(in the rows, 128 means zero)
Each row has a class, written after it.
[121 131 163 120  32 150 131  98 128 142 106 152 134 139 121 155 192 134
 103 153  90  97 131 122 117 115 168  96 131 102 148 144 168 107 172 114
 168 137 127 139 174 121 126  70 129 125  82  97  67 122 113 117 127 124
 159 105 124 114 126 132 104  95 189 139 162 112  51 145  96 134 121 142
 126 202 136  55 114 109 146 109 118 155 136 117 129 103]  rutab
[126 137 128 124 169 142 121 112 101 244 110 163 134 100 124  56 173  97
 123 143 116 143 119 163 141 149 126 111 125 134 115 153 145 122 139 134
  87 100 132 118 107 124 118 124 131 110 134 124  93 108 133 144 110 123
  96 133 149 127 130 127 151 123 120 125  93 131 146 126  84  97 130 135
 142 132 109 140  90 139  82 129 123 173 144 128 109 136]  rizef
[133 124 137 132 130 123 134 111 133 207 111 139 137 118 134 119 152 125
 127 122 127 114 127 117 115 137 158 137 121 133 130 147 138 143 141 123
 150 103 117 130 130  63 132  99 118 133 122 125  75 124 156 126 143 140
 145 116 123 133 129 134 130 121 131 132 139 116 116 140 124 134 124 157
 107 137 114  74 144 125 128 149 121 155 140 125 124 114]  Roge
[124 133 117 112 119 134 122 137 130 113 123  93 136 119 151  96  91 137
 138 123 135 207 121  88 130 119 136 135 122 134 107 119 106 150 135 144
  93 141 126 130 133 127 127 139 116 137 132 130  99 124 114 140 102 139
 124 121 137 146 136 126 132  84 110 124 109 162 181 134 114 137 145 135
 111 117  92 105 136 133 123 124 129 132 115 130 107 121]  vuv
[118 122 143 116 170 168 128 114 108 252 134 129 180  84 158  53 193 143
 135 146 107 207 122 129 114 120 140 117 135 102 121 130 155 120 143 140
  58 123 107 128 131 119 115 113 123  99 104 123  60 135 120  70 114 118
 122 110 136 130 132 130 148 103 100 119  90 181 168 111  86 129 133 164
 112 104  74  80  74 136  90 149 160 143 112 135  79 133]  rizef
[118 145 122 129 141 124 127 115 145  79 131 125 143 126 132  96 147 119
 159 131 126 131 135 113 142 132 105 123 134 133 158 140 136 118 137 138
 136 120 119 134 148 134 119 132 114 176 117 128 108 109 116 136 159 127
 142 128 121 128 132 128 129 109 130 112 106 153 132 112 152 120 153 119
 139 150 113 118  95 134 114 136 112 130 127 129 117 123]  rutab
[138 124 119 148 157 100 144 111 147 252 131 144 137 102 137  68 138 134
 150 145 106  72 112 139 145 134 132 126 134 133 117 131 152 119 140 150
 129 116 111 147 136  95 131 123 102 104 124 122 114 127 119 130 118 129
 133 124 124 126  99 117 131 131 135 167  98 102 114 124 110 131 124 135
 118 197  96  98 130 130 117 165 125 144 128 130 106 118]  rida
[122 147 127 104  76 124 123 110  77  76 126 118 127 123 121 114 163 129
 197 143  96 168 118 126 133 143 113 139 124 107 141 108 100 135 153 153
 109 150 138 124 142 133 131 173 136 130 117  98  96 144 137 113 115 120
 127 135 139 128 135 124 136 107 142 136 108 144 149  98  32 111 127  97
 103 127 118  84 138 137 133 132 144 192 122 132  99  88]  rizef
[123 141  91 127 117 107 129 131 163  47 127 102 138 128 168 120  75 166
 174 120 158 121 148 149 100 110 121 144 136 106 161 138 125 109 137 128
 197 133 125 137 126 120 138 120 114 138  94 136  43 120 121 126 151 127
 180 109 107 111 142 142 102 109 112 108 188 128 126 124 168 176 146 122
 132 176 114  21 149 132 155 114 146 187 123 124 153 114]  vuv
[123 119 146 139  68 148 120 129 151 252 132 144 142 123 122 110 122 119
  48 122 108  89  92 120 117 129 165 222 135 111 110 140 183 108 159 106
 135 150 123 167 140 130 118  80 127  66 111 120 106 112 114  98 111 126
 133 107 103 136  87 126 117 124 175 161 149 106  95 133  88 139 166 174
 133 193 117  84 115 162 132 141 100 149 160 113 143 101]  rizef
[119 129 135 128 137 136 132  97 129 220 130 141 147 113 144  96 134 112
 138 134 116 103 104 129 117 131 152 130 116 127 132 129 140 135 138 200
  98 136 130 140 129  92 125 136 150 104 121 109 103 133 105 128  94 117
 120 120 105 132 105 123 139 113 152 139 102 118 137 121 122 125 141 130
 120 206 104  91  98 128 117 127 121 159 129 145 118 131]  rida
[121 133 117 114 110 137 125 109 129 167 117 135 126 123 139 119 109 124
 121 140  75 145 118 101 130 136 141 124 130 132 142 147 128 152 116 151
  66 137 126 123 101 108 125 145 117 119 127 114 153 127 117 149  80 123
 118 115 130 137 121 135 135 100 153 144 105 142 114 129 113  30 136 118
 133 155 105  86 102 138 110 131 150 134 147 126 109 136]  rida
[ 83 125 130 122 175 163 127  94 114 122 163 162 138 114 137  90 156 125
 137 139  97 121 123 152 131 124  90 122 137 117 157 126 131 124 117 145
  94 140 125 127 133  96 124 156 133  48 110 124 100 126 125 131 131 135
 134 136 132 139 145 130 134 108 116 130 102 141 155 100 128 112 142 123
 118  98 115 132  77 132 109 126 113  95 100 139 119 131]  Roge
[133 133 142 134  90 149 127  74 144 136 144 134 132 120 151  89 127 135
 113 141 112 117 144  95 120 119  87  99 129 126 139 132 148 123 158 131
 117 144 129 144 146 118  85 114 114 132 120 108  98 126  68 125 116 118
 114 109 125 133 129 125 132  80 151 131 109 152 117 139 115 140 144 144
 106 199  99  82  78 134 125 130 126 144 138 128 119 116]  rutab
[142 129 103 121 151 126 128 180 151  68 124  97 187 111 140 105 128 151
 126 119 129 208 151  92 127 128 138 140 147 135 139 139 106 131 125 106
 143 131 152 122 118 125 112 120 115 167 149 145  91 128  90 118 149 133
 127 114 129 121 125 172 153 115 119 104 114 155 151 149 139 140 131 141
 133 126  96 129 150 130 121 123 123 157 127 140 112 132]  vuv
[120 138 142 120  43 101 123 143 106  97 124 123 108 119  84 112  70 118
 164 121 106 156 112  80 127 132 148 144 117 120 129 119  91 156 154 120
  94 137 150 124 119 140 131 162 142 103 125 108  90 119 119 125 104 131
 102 117 116 121 144 123 170  81 140 140 125 146 156 135  65 122 150  99
 129 175 117  56 174 121 118 126 141 212 126 134 106 129]  rizef
[134 132 148 160 140 118 115  85 139 237 134 158 120 136 129 100 164 127
 163 148 127  26 100 163 110 123  99 119 133 128 122 146 170 121 138 155
 146 142 120 136 135 128 119 144 149 107  88 117  62 129 147 124  90 143
 143 126 126 147 119 128 107 158 134 140 118  86 101 107 108 131 118 133
 130 187 146  64 131 119 105 129 115 139 133 130 132 116]  rizef
[122 119 107 117 234 147 122 143 147 116 161 123 146 108 104  49 165 110
 200 148 140 167 125 126 134 132  91 165 126 131 150 116 117 113 131 143
 119 132 141  87 106 120 121 147 124 167 144 174  78 136 124 144 151  73
 119 145 134 133 159 121 140 137  99  92  81 156 186 166 148 124 122 130
 141  91  88 161  97 143  63 131 130 144 122 134 104 142]  vuv
[128 145 127 119 111 101 130  83 112 174 112 140 129 125 149  99 102 125
 157 154 105  99 112 100 116 120 113 145 126 125 133  98 127 135 152 153
  34 138 135 128 129 137 134 154 124 120 119 113  70 123  99 140  84 123
 131 127 124 128 131 126 149  81 136 159  92 157 137 130  99 115 144 124
 128 185  73  55  95 134 122 150 132 181 119 123 104 112]  rida
[124 133 130 115  84 120 122 110 151  70 124 115 124 133 152 103  79 121
 159 137 103 172 119  90 132 134 122 136 142 133 159 154  88 145 151 148
 106 143 133 126 126 135 123 146 119 151 126 115 128 114  95 130 107 114
 115 129 123 119 121 127 151  67 131 115  92 153 160 115 145 129 160 117
 134 164 115 124 114 130 137 123 158 178 102 139 114 149]  rutab
[131 118  96 119 142 157 137  85 131 235 124 147 128 114 150  68 171 119
 148 142 105 105 120 122 109 125 127 111 126 129 134 116 149 122 140 164
  67 132 129 121 141 120 102 139 128 120 104 112  49 132 113 144 103 135
 119 104 130 142 126 132 127 113 140 129  93 131 139 111  72 123 141 146
 125 172  95  59  84 131  94 128 114 139 125 116  96 117]  rida
[141 119 129 128 162 121 128 126 139 157 135 130 141 122 149 120 157 146
 135 123 140 120 140 130 138 118 130 117 134 131 135 147 124 121 141 152
 132 124 116 137 142 117 134 123 131 144 116 129  97 131 117 116 138 134
 148 109 122 128 127 135  99 120 118 122 128 158 119 128 128 108 136 141
 108 118 109  90 113 117  87 130 131 116 127 160 123 130]  Roge
[128 129 143 124  93 151 129 125 122 188 121 132 135 115 124 134 128 116
 103 133 118 165 126  96 124 138 144 111 130 134 134 133 124 137 150 112
  86 129 133 123 130 128 113 130 131 104 124 119 140  95 109 125 106 132
 117 114 154 147 123 119 150 100 145 140 100 124 117 129  91 114 140 126
 131 142 119 114  89 128 127 119 123 139 133 111 103 127]  rizef
[115 130 118  98 146 123 143 147 185  99 135 125 146 114 167 127 112 149
 141 114 156 121 145 100 135 128 129 134 126 139 138 125 150 130 144 139
 162 128 134 134 115 128 133 117 105 160 106 135 100 108 120 132 145 129
 113 121 123 133 145 132 119 119 111 120 146 151 120 125 166 149 138 131
 126 154 105  98 126 119 139 124 146 143 125 137 136  91]  rutab
[123 115 126 137 106 139 134 119 150 167 125 123 220 115 129 111 164 130
  96 139 131 100 154 114 121 111 151 135 131 132 131 134 157  78 148 122
 185 129 123 159 135 137 136  96 127 159 105 125  64 109 115 123 149 133
 148  94 128 121 118 127 109 122 145  99 129 116  78 116 126 142 123 168
 134 238 125 100 121 106 125 141 125 143 150 126 129 103]  rutab
[125 106 171 101 123 188 114 138 122  60 131 116  92 128 103 211 175 164
  66 136  88 237 152 128 102 110 154 100 134 120 135 134 137 137 129 100
  72 102 103 128 147 136 126 119 110 134 129 147 180 130 141 119 141 125
 126 117 121 144 147 151 119  82 136 144 142 189 113 141 118 112 123 162
 107   6 151 138 103 124 145 125 141  33 113 122 110 136]  Roge
[136 150 129 138  94 121 146 107 124  66 121 123 112 124 124  96  83 113
 151 147 122 111 129 106 122 139 120 137 132 106 156 127 104 131 145 133
 111 147 131 130 124 126 133 129 130 127 124 112  88 130 105 118  84 114
 117 130 150 135 131 122 169 111 121 131 118 109 124 116  93 130 146 119
 141 196 123 126 138 132 132 132 115 165 109 135 128 127]  rida
[150 126 135 145 139 110 132 110 164 108 136 136 126 138 176 140 122 140
 150 128 148  38 138 140 129 123  99 132 136 121 142 131 142  98 110 172
 213 159 121 137 126 118 134 133 115 145 129 129 152 122 106 144 125 140
 155 129 112 112 120 124  90 144 140 152 162  97  90 126 165 117 157 112
 143 185 127 117 112 129 148 126 130 118 131 120 165 123]  rutab
[144 109 164 163 206 157 125  78 123 252 126 165 168 108 125  81 235 109
  99 152 125  62 115 190 118 102 129 101 120 134 110 143 183  87 112 112
  99 124 121 127 158 134 122 104 142  94 114 126  55 139 142 133 116 126
 126 124 126 146 123 119 142 154 128 125  69 106 110 121  86 124 107 169
 113 120 111 120  56 104  62 146 114 119 139 133 105 121]  rizef
[142 114 165 122 229 171 161  69 147 252 129 138 165 109 180  35 230 141
 122 174 104  93 124 163 114 106 118  95 123 125 132 127 187  99 146 169
  90 122  86 138 145 132 116 119 116 127 106 135  11 132 119 139 124 125
 129 115 119 135 134 119 108 104 123 145  84 155 127 118 134 119 135 169
 103 115  74 100  41 131  62 147 120  91 128 123  96 123]  rida
[129 122 139 138 190 157 132  83 121 249 124 142 142 116 146  90 198 128
 126 152  98 136 122 176 132 115 113 103 148 103 124 140 161 112 116 164
  81 117 119 146 148 124 113 113 121 117 113 127 116 185 112 114  87 133
 136 124 127 133 124  92 129 114 124 126  85 131 135 123  99 104 130 146
 113 109  34 118  54 138  82 132 128  92 136 137 116 142]  rida
[122 127 101 122 169 121 128  92 140 114 137 116 129 123 168  73 140 123
 167 129 131 124 141 123 150 117  97 109 129 139 160 130 131 112 142 171
 149 147 124 124 126 140 122 152 101 178 142 127  98 140  78 117 128 128
 127 113 135 131 140 127 113 107 117 128 112  83 148 115 140 122 128 118
 131 181  91 123  88 128 103 142 252 162  97 131 118 129]  rutab
[156 133 141 113  70 137 121 126 142  59 131 126 129 140 126 152 118 126
 107 130 116 129 138  99 125 128 133 119 131 122 143 148 136 120 150 101
 149 136 131 133 136 104 136 103 131 143 120 107 134 125 100 123 109  58
 161  64 111 127 127 135 134  93 167 120 128 115 108 128 118 151 143 126
 117 190 137 114 129 132 139 122 132 176 134 123 126 109]  rutab
[118 122 146 120 110 129 140  96 106 116 129 129 121 132 142 163 109 177
 168 113 116 102 132 130 125 114 135 129 132 110 135 139 110 157 135 145
 115 119 135 128 140 134 129 163 110 142 107 141  80 135 169 134 127 132
 140 134 126 152 160 142 128  95 111 136 159 164 146 124 117 130 140 117
  88  46 119   9 154 125 144 113 145 116 108 136 112 104]  vuv
[164 132 152 106  24 132 131 100 107  63 106 140 122 103 103 163 124 161
 117 127 103 157 103 102 132 133 152 146  98  92 108 128 111 158 175 122
 114 129 147 127 159 125 110 149 128 115  94 113  87 129 142 120 113 129
 140 129 132 129 148 145 138  79 142 138 162 139 116 119  70 129 148 105
 124 113 159  42 156 120 146 135 136 188 116 121 114 124]  Roge
[133 122 139 108 158 122 121 125  98 188 141 130 158 101 122  77 176 124
 120 145 102 194 116 134 125 125 131 124 112 123 142 129 134 125 160 168
  67 121 144 116 143 131 135 125 129 122 127 110  87 146 136 130 112 134
 123 148 133 148 125 131 157  92 126 123  83 169 131 124  69 121 120 159
 118 129 100 111  93  95  98 141 124 115 115 134  92 132]  rizef
